Rows lie near named flat spaces through zero. A row that begins with a name and a colon came from that space; any other row is followed by the name of its block's space that it lies nearest.
zudur_vefud: [-115  -23 -102  158  -41 -171  126  -32  -29 -118  -90  -89  -80   70
    9  -16   81   88   76  -22   30  106  -92  -27 -114  254  195  -61
  -68]
gitas_baf: [-266  342  194  636  107  231  735  147  255 -307 -313 -239 -432 -281
  -59  346 -247  473  341  470  -98  272 -349 -130 -196  166  556 -309
 -354]
gitas_baf: [  40 -463  128 -642 -109  235 -836  285 -227  390   -3   33  453  198
  208 -594  267 -121   53 -497 -272 -801  272  354  421 -345 -761  372
  214]
dosel_botaz: [-336  333  145  248   58  107  284  239  113 -230  -37  -13  -74  -43
 -309  320 -428  303  154  341   68  172 -197  -31  212  -98  312  -42
 -370]
gegad_sasor: [  -6   83  -29 -202 -162   31  -69 -175 -138 -272 -329 -202  -54  -37
 -105   55   87  119 -110 -324  -39 -169 -162  126  126   48  -88 -250
   24]
fiku_vifis: [ -62   46  306   77  267  217 -167  317   51  333  114  294   95  -75
 -225  198 -486 -213  275  529  -12 -192  -19   51  199 -583 -356  311
   23]
gegad_sasor: [ -69   90   16   28   31  -63   29  -95   27 -123  -37  167  -60 -141
 -183  253 -263   -1   47  153   25   -2 -257  113   91 -187  -75 -114
 -112]
zudur_vefud: [  48 -151 -108  -17 -220   41   33  -43  -12  -54 -100   47   23  141
  -37    4   15   44 -123 -143   40  -56  -12 -110  -53  188  120 -115
    2]
dosel_botaz: [ -11 -126  128  -93   62  183 -132  191  -17  245  -61  -48   -5  -42
  211 -265  142   77  187  -34 -210 -272   62  193   18  -98 -234  105
   41]
zudur_vefud: [  20  166   95 -299  169 -131 -352   50 -212   59  233  -26  211   77
  -49 -104   71 -214    6  -43  -49 -111  243  132  329 -289 -363  251
   37]
gitas_baf: [-139  173  220  303  160 -157  -29   -3   53 -622  201 -341  228 -302
  -55   86   62  -90  175  142  -74  188  -29 -169  205 -118  206   73
  -71]
gegad_sasor: [ -50  290  -86  -65  158 -159  119 -136  -72  120  -68  110 -174  111
 -136  247 -202  -37  -13   97   94   82  -50   51   70 -118 -166  -14
 -123]
gegad_sasor: [ -76  266   94 -221  -19  162   15  241 -225  150  -92   47  -26  338
 -192   65 -157  142   58   55  -98 -240  177   50  330 -104 -172   37
 -245]
zudur_vefud: [-159 -164   79  427  -27   14  161  236   61   24  -83  126 -134 -101
 -187   91 -216   64  298  452   74  111 -296   34 -281  143  304  -25
   29]
zudur_vefud: [  18 -146   23  -74    0  230  -55   42  214  270   28  393   48  -50
  -49  162 -395  -27  -49  121   37 -171 -113   26   88 -354 -221   50
  -58]
gegad_sasor: [ 122 -244  144  395  -80  146  133   54  171 -219   49  -89    3 -333
   83  -40  109  -35  109  224  -62  127 -109 -160 -328  157  358 -116
  190]
dosel_botaz: [ 126  247  254  -19  430  179  -71   56  189  370  297  281   20 -269
  -72  271 -423 -312   38  476   53   63   85   13  122 -702 -397  277
   96]
fiku_vifis: [ -90   17  244  269  215   95   -9   51  168 -179  -49 -247    5 -417
   95    6   11  -15  249  166 -102   24 -167   31  -36 -205   -5   62
  104]
dosel_botaz: [ 119 -190  -70 -324  -75   19 -425   60  -84  445  123  463  148  119
 -353   76 -345 -318 -239   83  335  -67  -26  171    8 -274 -291  196
  341]
zudur_vefud: [ -13 -218 -197 -249 -205  -36 -116 -170   -7 -162 -143 -274  154  192
  397 -355  455  180 -154 -708 -181 -252  158  -58  132  258  -67  -56
 -107]
fiku_vifis: [-153 -154 -246  -52  -52 -192 -106 -146  167  -46   73   70  226  193
   53   12  -91  -28 -202 -315  201   70   10 -181  133   12   25  157
 -105]
gegad_sasor: [ 124  -13  137  170   52  129   46   33  157  -51  193   80   51 -244
  -53  116 -126 -129  -27  269   47  156   -5 -123  -97 -142  131   14
  119]
gitas_baf: [ -20  364   46  -26   93   64  182   -4   -3  -32    6  -13  -81   67
 -161  251 -204   53  -81  116   61  119   74 -101  159 -122   29  -29
 -159]
fiku_vifis: [-126  -45  302 -111  119  294 -318  261  -17  174 -175   85   90 -159
 -163   47 -303  -30  265  167 -124 -435 -175  269  281 -526 -464  159
   62]
zudur_vefud: [ 100  -71 -317 -170 -376 -380  -74 -313 -327 -433  -87 -167   92  328
 -117  -69  366  -56 -296 -478  100   60   72 -133  -12  538  225 -245
   45]
fiku_vifis: [ -51  -69 -107 -262   -5 -110 -328 -123   12  -45   99   58  371  247
  -15   29  -97 -192 -196 -350   82 -183  170 -177  405 -255 -307  243
  -67]
fiku_vifis: [ -62 -198  -47  135  -57   12   84  -41  110  -36 -108  104   -2   20
  114   32  -60   61  123  -19 -114 -164 -128  -73   -7   15  -31  -59
 -156]
dosel_botaz: [ -34 -480  -61  -81 -199  115 -222  164   92   67   51 -118  263  117
  390 -512  371  132   -3 -409 -151 -237  179  -30  -14  220   52  148
   33]
gitas_baf: [ -60   48  -88   59   21 -167   37  -83 -167   28 -266  -94 -125  186
  -99   78   18  -62   85  -34   63  -35  -66  -29  -73  140  -70  -15
   57]
fiku_vifis: [ 242  -98 -529 -463 -190 -407 -161 -542   -2   10  301  210  228  368
  145  -41  190 -239 -677 -648  277  196  302 -226   66  177  -68    3
   12]
gegad_sasor: [ -37  127  203  -38  171   64 -146  223  -37  110  231  119  122  -43
 -128   38 -187 -109  132  292  -37  -47   99   77  215 -332 -166  211
  -39]
fiku_vifis: [  68  -82  144  350   75  168  273  155  133   81   48    8 -119 -116
  180  -33   37   38  236  330 -170   34   39 -145 -238   77  176  -17
  -35]
zudur_vefud: [  68 -562  110  288  122   81 -181  -69  296   22  -37 -100  166 -356
  508 -278  251 -197  281  -87 -254 -269  -95  -96 -213 -139 -224  159
  237]
gitas_baf: [ 118  141 -119 -361  -62  -37 -154  -87  -73  154  205  307  109  188
 -256  173 -248 -146 -358  -51  228   65  133   11  199 -191 -144   46
    5]
dosel_botaz: [ -73  261   72  263  250 -138  221   63  164  -29  409  200  -24 -152
 -116  246 -294  -67   73  504  115  413    1  -85    1 -175  218  109
 -188]
zudur_vefud: [ 227  232  151 -688    7  192 -500   22 -245   87  187  -45  290   69
 -104 -115   82 -180 -318 -309  -56 -281  384  164  502 -436 -511  148
  152]
dosel_botaz: [ 518 -403 -387 -319 -232 -361 -349 -470  -88   79  393  176  258  120
  167 -248  443 -534 -593 -448  264  222  318 -184 -324  287  -10   26
  524]
fiku_vifis: [ 318  246   80  240  453 -113  142   34  120  540  608  342  -89 -109
 -106  228 -256 -551  -87  754  337  621  316 -229 -381 -251   58  354
  346]
fiku_vifis: [ 124  243   94   82  220 -132   -3  -55  -43  -84  288  -87  114  -12
  -52  114   15 -299  -39  189   59  226  262 -240   68 -140   -4  175
   79]
dosel_botaz: [ 106  163 -168    4   56 -251  162 -401   29 -140   -3   83 -184 -151
  -32  248  -37  -94 -157   -9  105  237 -172   21 -129   12    1 -222
    0]
gegad_sasor: [-244 -359   19  138 -245   17 -122  142   68 -299 -114   27  144 -107
  -47 -104  -40  213  185  -67  -87 -195 -330  133   63  105  172  -93
 -125]
fiku_vifis: [-372  -68  282  419  137  172   94  264  249 -197 -146   28  -13 -351
  -75  171 -378  218  494  400 -168 -157 -444  117  129 -302   35   18
 -260]
gitas_baf: [  25 -125    9 -198 -106  -36 -260  -33 -160  -81  -90  -48   78  -30
  -11 -143  153  -29   14 -198  -90 -227  -60  201   88  -13 -189  -50
  101]
gegad_sasor: [ 234  203  152 -420   24  -41 -298   21 -450  -18   77 -231    4  -22
   36 -300  464 -107   14 -142 -251 -199  274  331  142  -17 -319  -40
  187]
zudur_vefud: [ -80  237 -128  -73   38 -179    5  -67 -156  104 -104  126  -46  315
 -383  318 -320 -139 -120   74  294  105  -12  -89  106  -49  -76   72
   -9]
gitas_baf: [  98 -118  103 -212   29  180 -247  146  -51  278   30   -8   77  -15
  118 -243  126  -58    9  -79  -87 -208  149  152   24 -137 -252  146
  188]
gitas_baf: [-204 -263  442  183  -65  416 -241  552 -206  137 -545  -96 -154 -267
 -283 -129 -133  160  625  394 -223 -536 -460  497 -102 -123 -181  -35
  276]
zudur_vefud: [ -43 -223   30  282  103 -165  -12  -37  101  -85   79   12   13 -229
  164  -80   91 -101  249  155  -92   34 -161   31 -178   13   24   42
   48]
dosel_botaz: [ -57  -84  -98   10   10 -223 -108  -95  -45  -89   75   81  195  221
   -6   54  -42 -170   24  -87    0  -97   77 -183  185  -49 -134  133
 -123]
dosel_botaz: [  95  -97 -249 -536 -316 -231 -300 -306 -454 -150 -364 -148  -18  283
   30 -230  438   41 -161 -687 -149 -418  -16  291  148  276 -352 -272
   49]
gegad_sasor: [ -71   93 -168  121  -91 -126  351  -85 -108   13 -263   81 -312  221
  -60  154  -51  188   93   64  -26   14 -147    1 -141  301  127 -248
 -236]
dosel_botaz: [ 353 -128 -137 -344    0  -96 -347 -262   18  236  343  297  211  -24
  -32   11  -23 -452 -435 -133  247  102  192  -38  -39 -234 -264  139
  370]
zudur_vefud: [  89 -221  310  -43   68  374 -244  244  133  112  102  -55  148 -353
  236 -282  118    1  168   59 -261 -275   46  171   39 -300 -204  123
  167]
gitas_baf: [ -62  131 -104  309   19 -157  311  -64    7   -2  -99  151 -219   93
 -292  362 -305  -47   28  341  243  291 -190 -156 -222  150  262  -97
  -34]
gegad_sasor: [-175  108   29  278   80   92  249  121   84   58 -230 -106 -110  152
  -87  177 -205   97  131  148   85   57  -36 -229  -42   58  146   68
  -95]
gegad_sasor: [ 216  115   40  109  123  -65  168 -165  -56   10   10  -40 -208 -168
   93   58  149 -139   58  175  -91  110   17   -5 -236   42  -29 -133
  123]
fiku_vifis: [  81    5  -20  -30  162  -70  -98  -71   79  237  176  231   31  -57
  -63  122 -198 -250  -76  165  161  113   12   -3  -44 -248 -173  158
  139]
dosel_botaz: [ -35  148   91  -61 -113  102  114  188 -232  -55 -186 -238 -239  -27
  -24 -194  259  312  127    5 -152  -29  -35  293  -98  298  178 -219
  -16]
gitas_baf: [ -23  204 -279  257   35 -423  318 -315  -15 -149    8   99 -150  200
 -244  403 -194 -165 -150  143  336  454  -85 -309 -185  244  291  -88
  -65]
gitas_baf: [ 332   18  162 -605   57  385 -449  193  149  424  686  312  382 -141
   85 -230  -67 -181 -460  -53   62    2  489  133  290 -554 -285  317
  194]
[ -19  175 -195 -225 -229 -262  -33 -139 -370 -352  -98 -248  160  561
 -121  -11  250    4 -188 -444  -14  -98  301 -262  323  338   53  -64
 -204] : fiku_vifis
[ -46  -66  130   41   39    6 -133   79 -124  -88 -138 -202   41  -44
   65 -141  174  -24  232  -35 -180 -221  -14   73   54  -15 -146   43
   61] : gitas_baf
[-142   62  -88   65   78 -123   74   65   81  154  156  269    0  129
 -142  160 -309   -5    1  210  172  162  -40  -22   45  -80   58  124
 -168] : gegad_sasor
[  18  -20 -141 -239  -16  -59 -135 -140    9  134   27  233  121  211
  -52  121 -190 -117 -179 -171   86 -135   58  -59  216 -199 -280   82
  -87] : zudur_vefud
[-101  106   -5  160   -9  -36  161  134  -23   15   26   76  -75  109
 -206  136 -183   58   48  248  127  176  -36  -60  -54  107  235    6
  -85] : gegad_sasor
[-400 -104  215  614  270   94  139  317  381  -38    0  -60   92 -194
    8  127 -364   65  435  434   41  107 -220 -205  -10 -208  208  313
 -137] : fiku_vifis
[ 145   57 -154 -559 -165  -58 -326 -106 -335  173  -79   67   94  369
 -166  -65   81 -127 -312 -387   94 -226  208  120  224  -13 -347   13
  126] : fiku_vifis
[-123  -37  433  180  160  404  -64  372  285 -224  216 -325  237 -447
  325 -285  146  217  285  101 -353 -120  100   15  214 -282   89  172
 -111] : gitas_baf
[ 170  576 -113 -576  -20 -469 -301 -196 -594 -218  362   36  160  356
 -503  161   60 -323 -386 -101  205  199  360  102  436  -50 -173   12
    5] : zudur_vefud
[ 230  -69 -295 -480 -319 -329 -305 -288 -330 -181  173   25  178  250
  -79 -184  359 -154 -444 -495  121   40  199   77   67  299   -4 -134
  147] : dosel_botaz
[  13 -238  -47 -146 -193   85  -99  -25  106  -59   72  225   79 -129
   71  -79  -32  134  -72 -125  -93 -157 -153  179   65  -53  -27 -143
 -110] : zudur_vefud
[-113  315  106  499  -58  185  551   72   41 -248 -440 -211 -407 -116
 -423  463 -311  224   85  413  213  338 -344 -188 -315  274  571 -325
   31] : dosel_botaz
[  90   26  -39  490  247 -269  255  -67  141  163  306  319 -119  -89
 -160  326 -301 -377   90  654  278  497  -59 -260 -398  -14  234  132
  138] : dosel_botaz
[ 275  -81 -235 -323 -106 -121  -96 -223 -214  376  -44  336  -95  309
  -60   47   -3 -240 -229 -121   91 -133  111   42 -102   42 -322  -63
  144] : fiku_vifis
[  37  126  307 -269  222  143 -297  281  -49  121  429   13  191 -228
  167 -290  127  -11  154  138 -288 -158  253  323  322 -420 -310  231
  -66] : zudur_vefud
[   9  -72  141  736  251  -10  494   18  329  -44   81  -23 -307 -485
  240   87    5   12  386  604  -94  376 -246 -121 -565  132  406  -93
   31] : zudur_vefud
[   3 -207 -153 -194 -125 -201 -235 -278  -31 -268  -64 -149  137  -78
  214 -207  323    1  -99 -495  -96 -149  -82  117   77   90 -137  -96
   31] : zudur_vefud
[  25 -136 -287  351  156 -422  272 -232  232  188  299  313 -169  -75
  147   85  -58 -171  -18  281  245  524 -117 -101 -487  212  275   42
   25] : gegad_sasor
[-145  251  183 -509 -321  148 -284   89 -482 -558 -407 -352   59   45
 -272  -88  192  379   60 -435 -352 -569 -130  442  614  -23 -236 -357
 -240] : fiku_vifis
[ 150  193 -247  151  109 -458  226 -406   56 -209  328    4  -54  -41
   33  170  116 -235 -261   37  238  585   94 -250 -231  216  299  -59
   37] : fiku_vifis
[ -84  -42  196  244  100  232   84  249  235   30  111  -46   27 -239
   67  -44  -97  102  140  253  -20  107  -32  -34  -77  -99  199  108
   11] : gitas_baf
[ 333  107  232 -251  183  192 -254  -18 -111  241   94  -33  -21 -280
   28  -76  122 -287  -50  101  -81 -101  155  195  -39 -346 -398   66
  405] : fiku_vifis
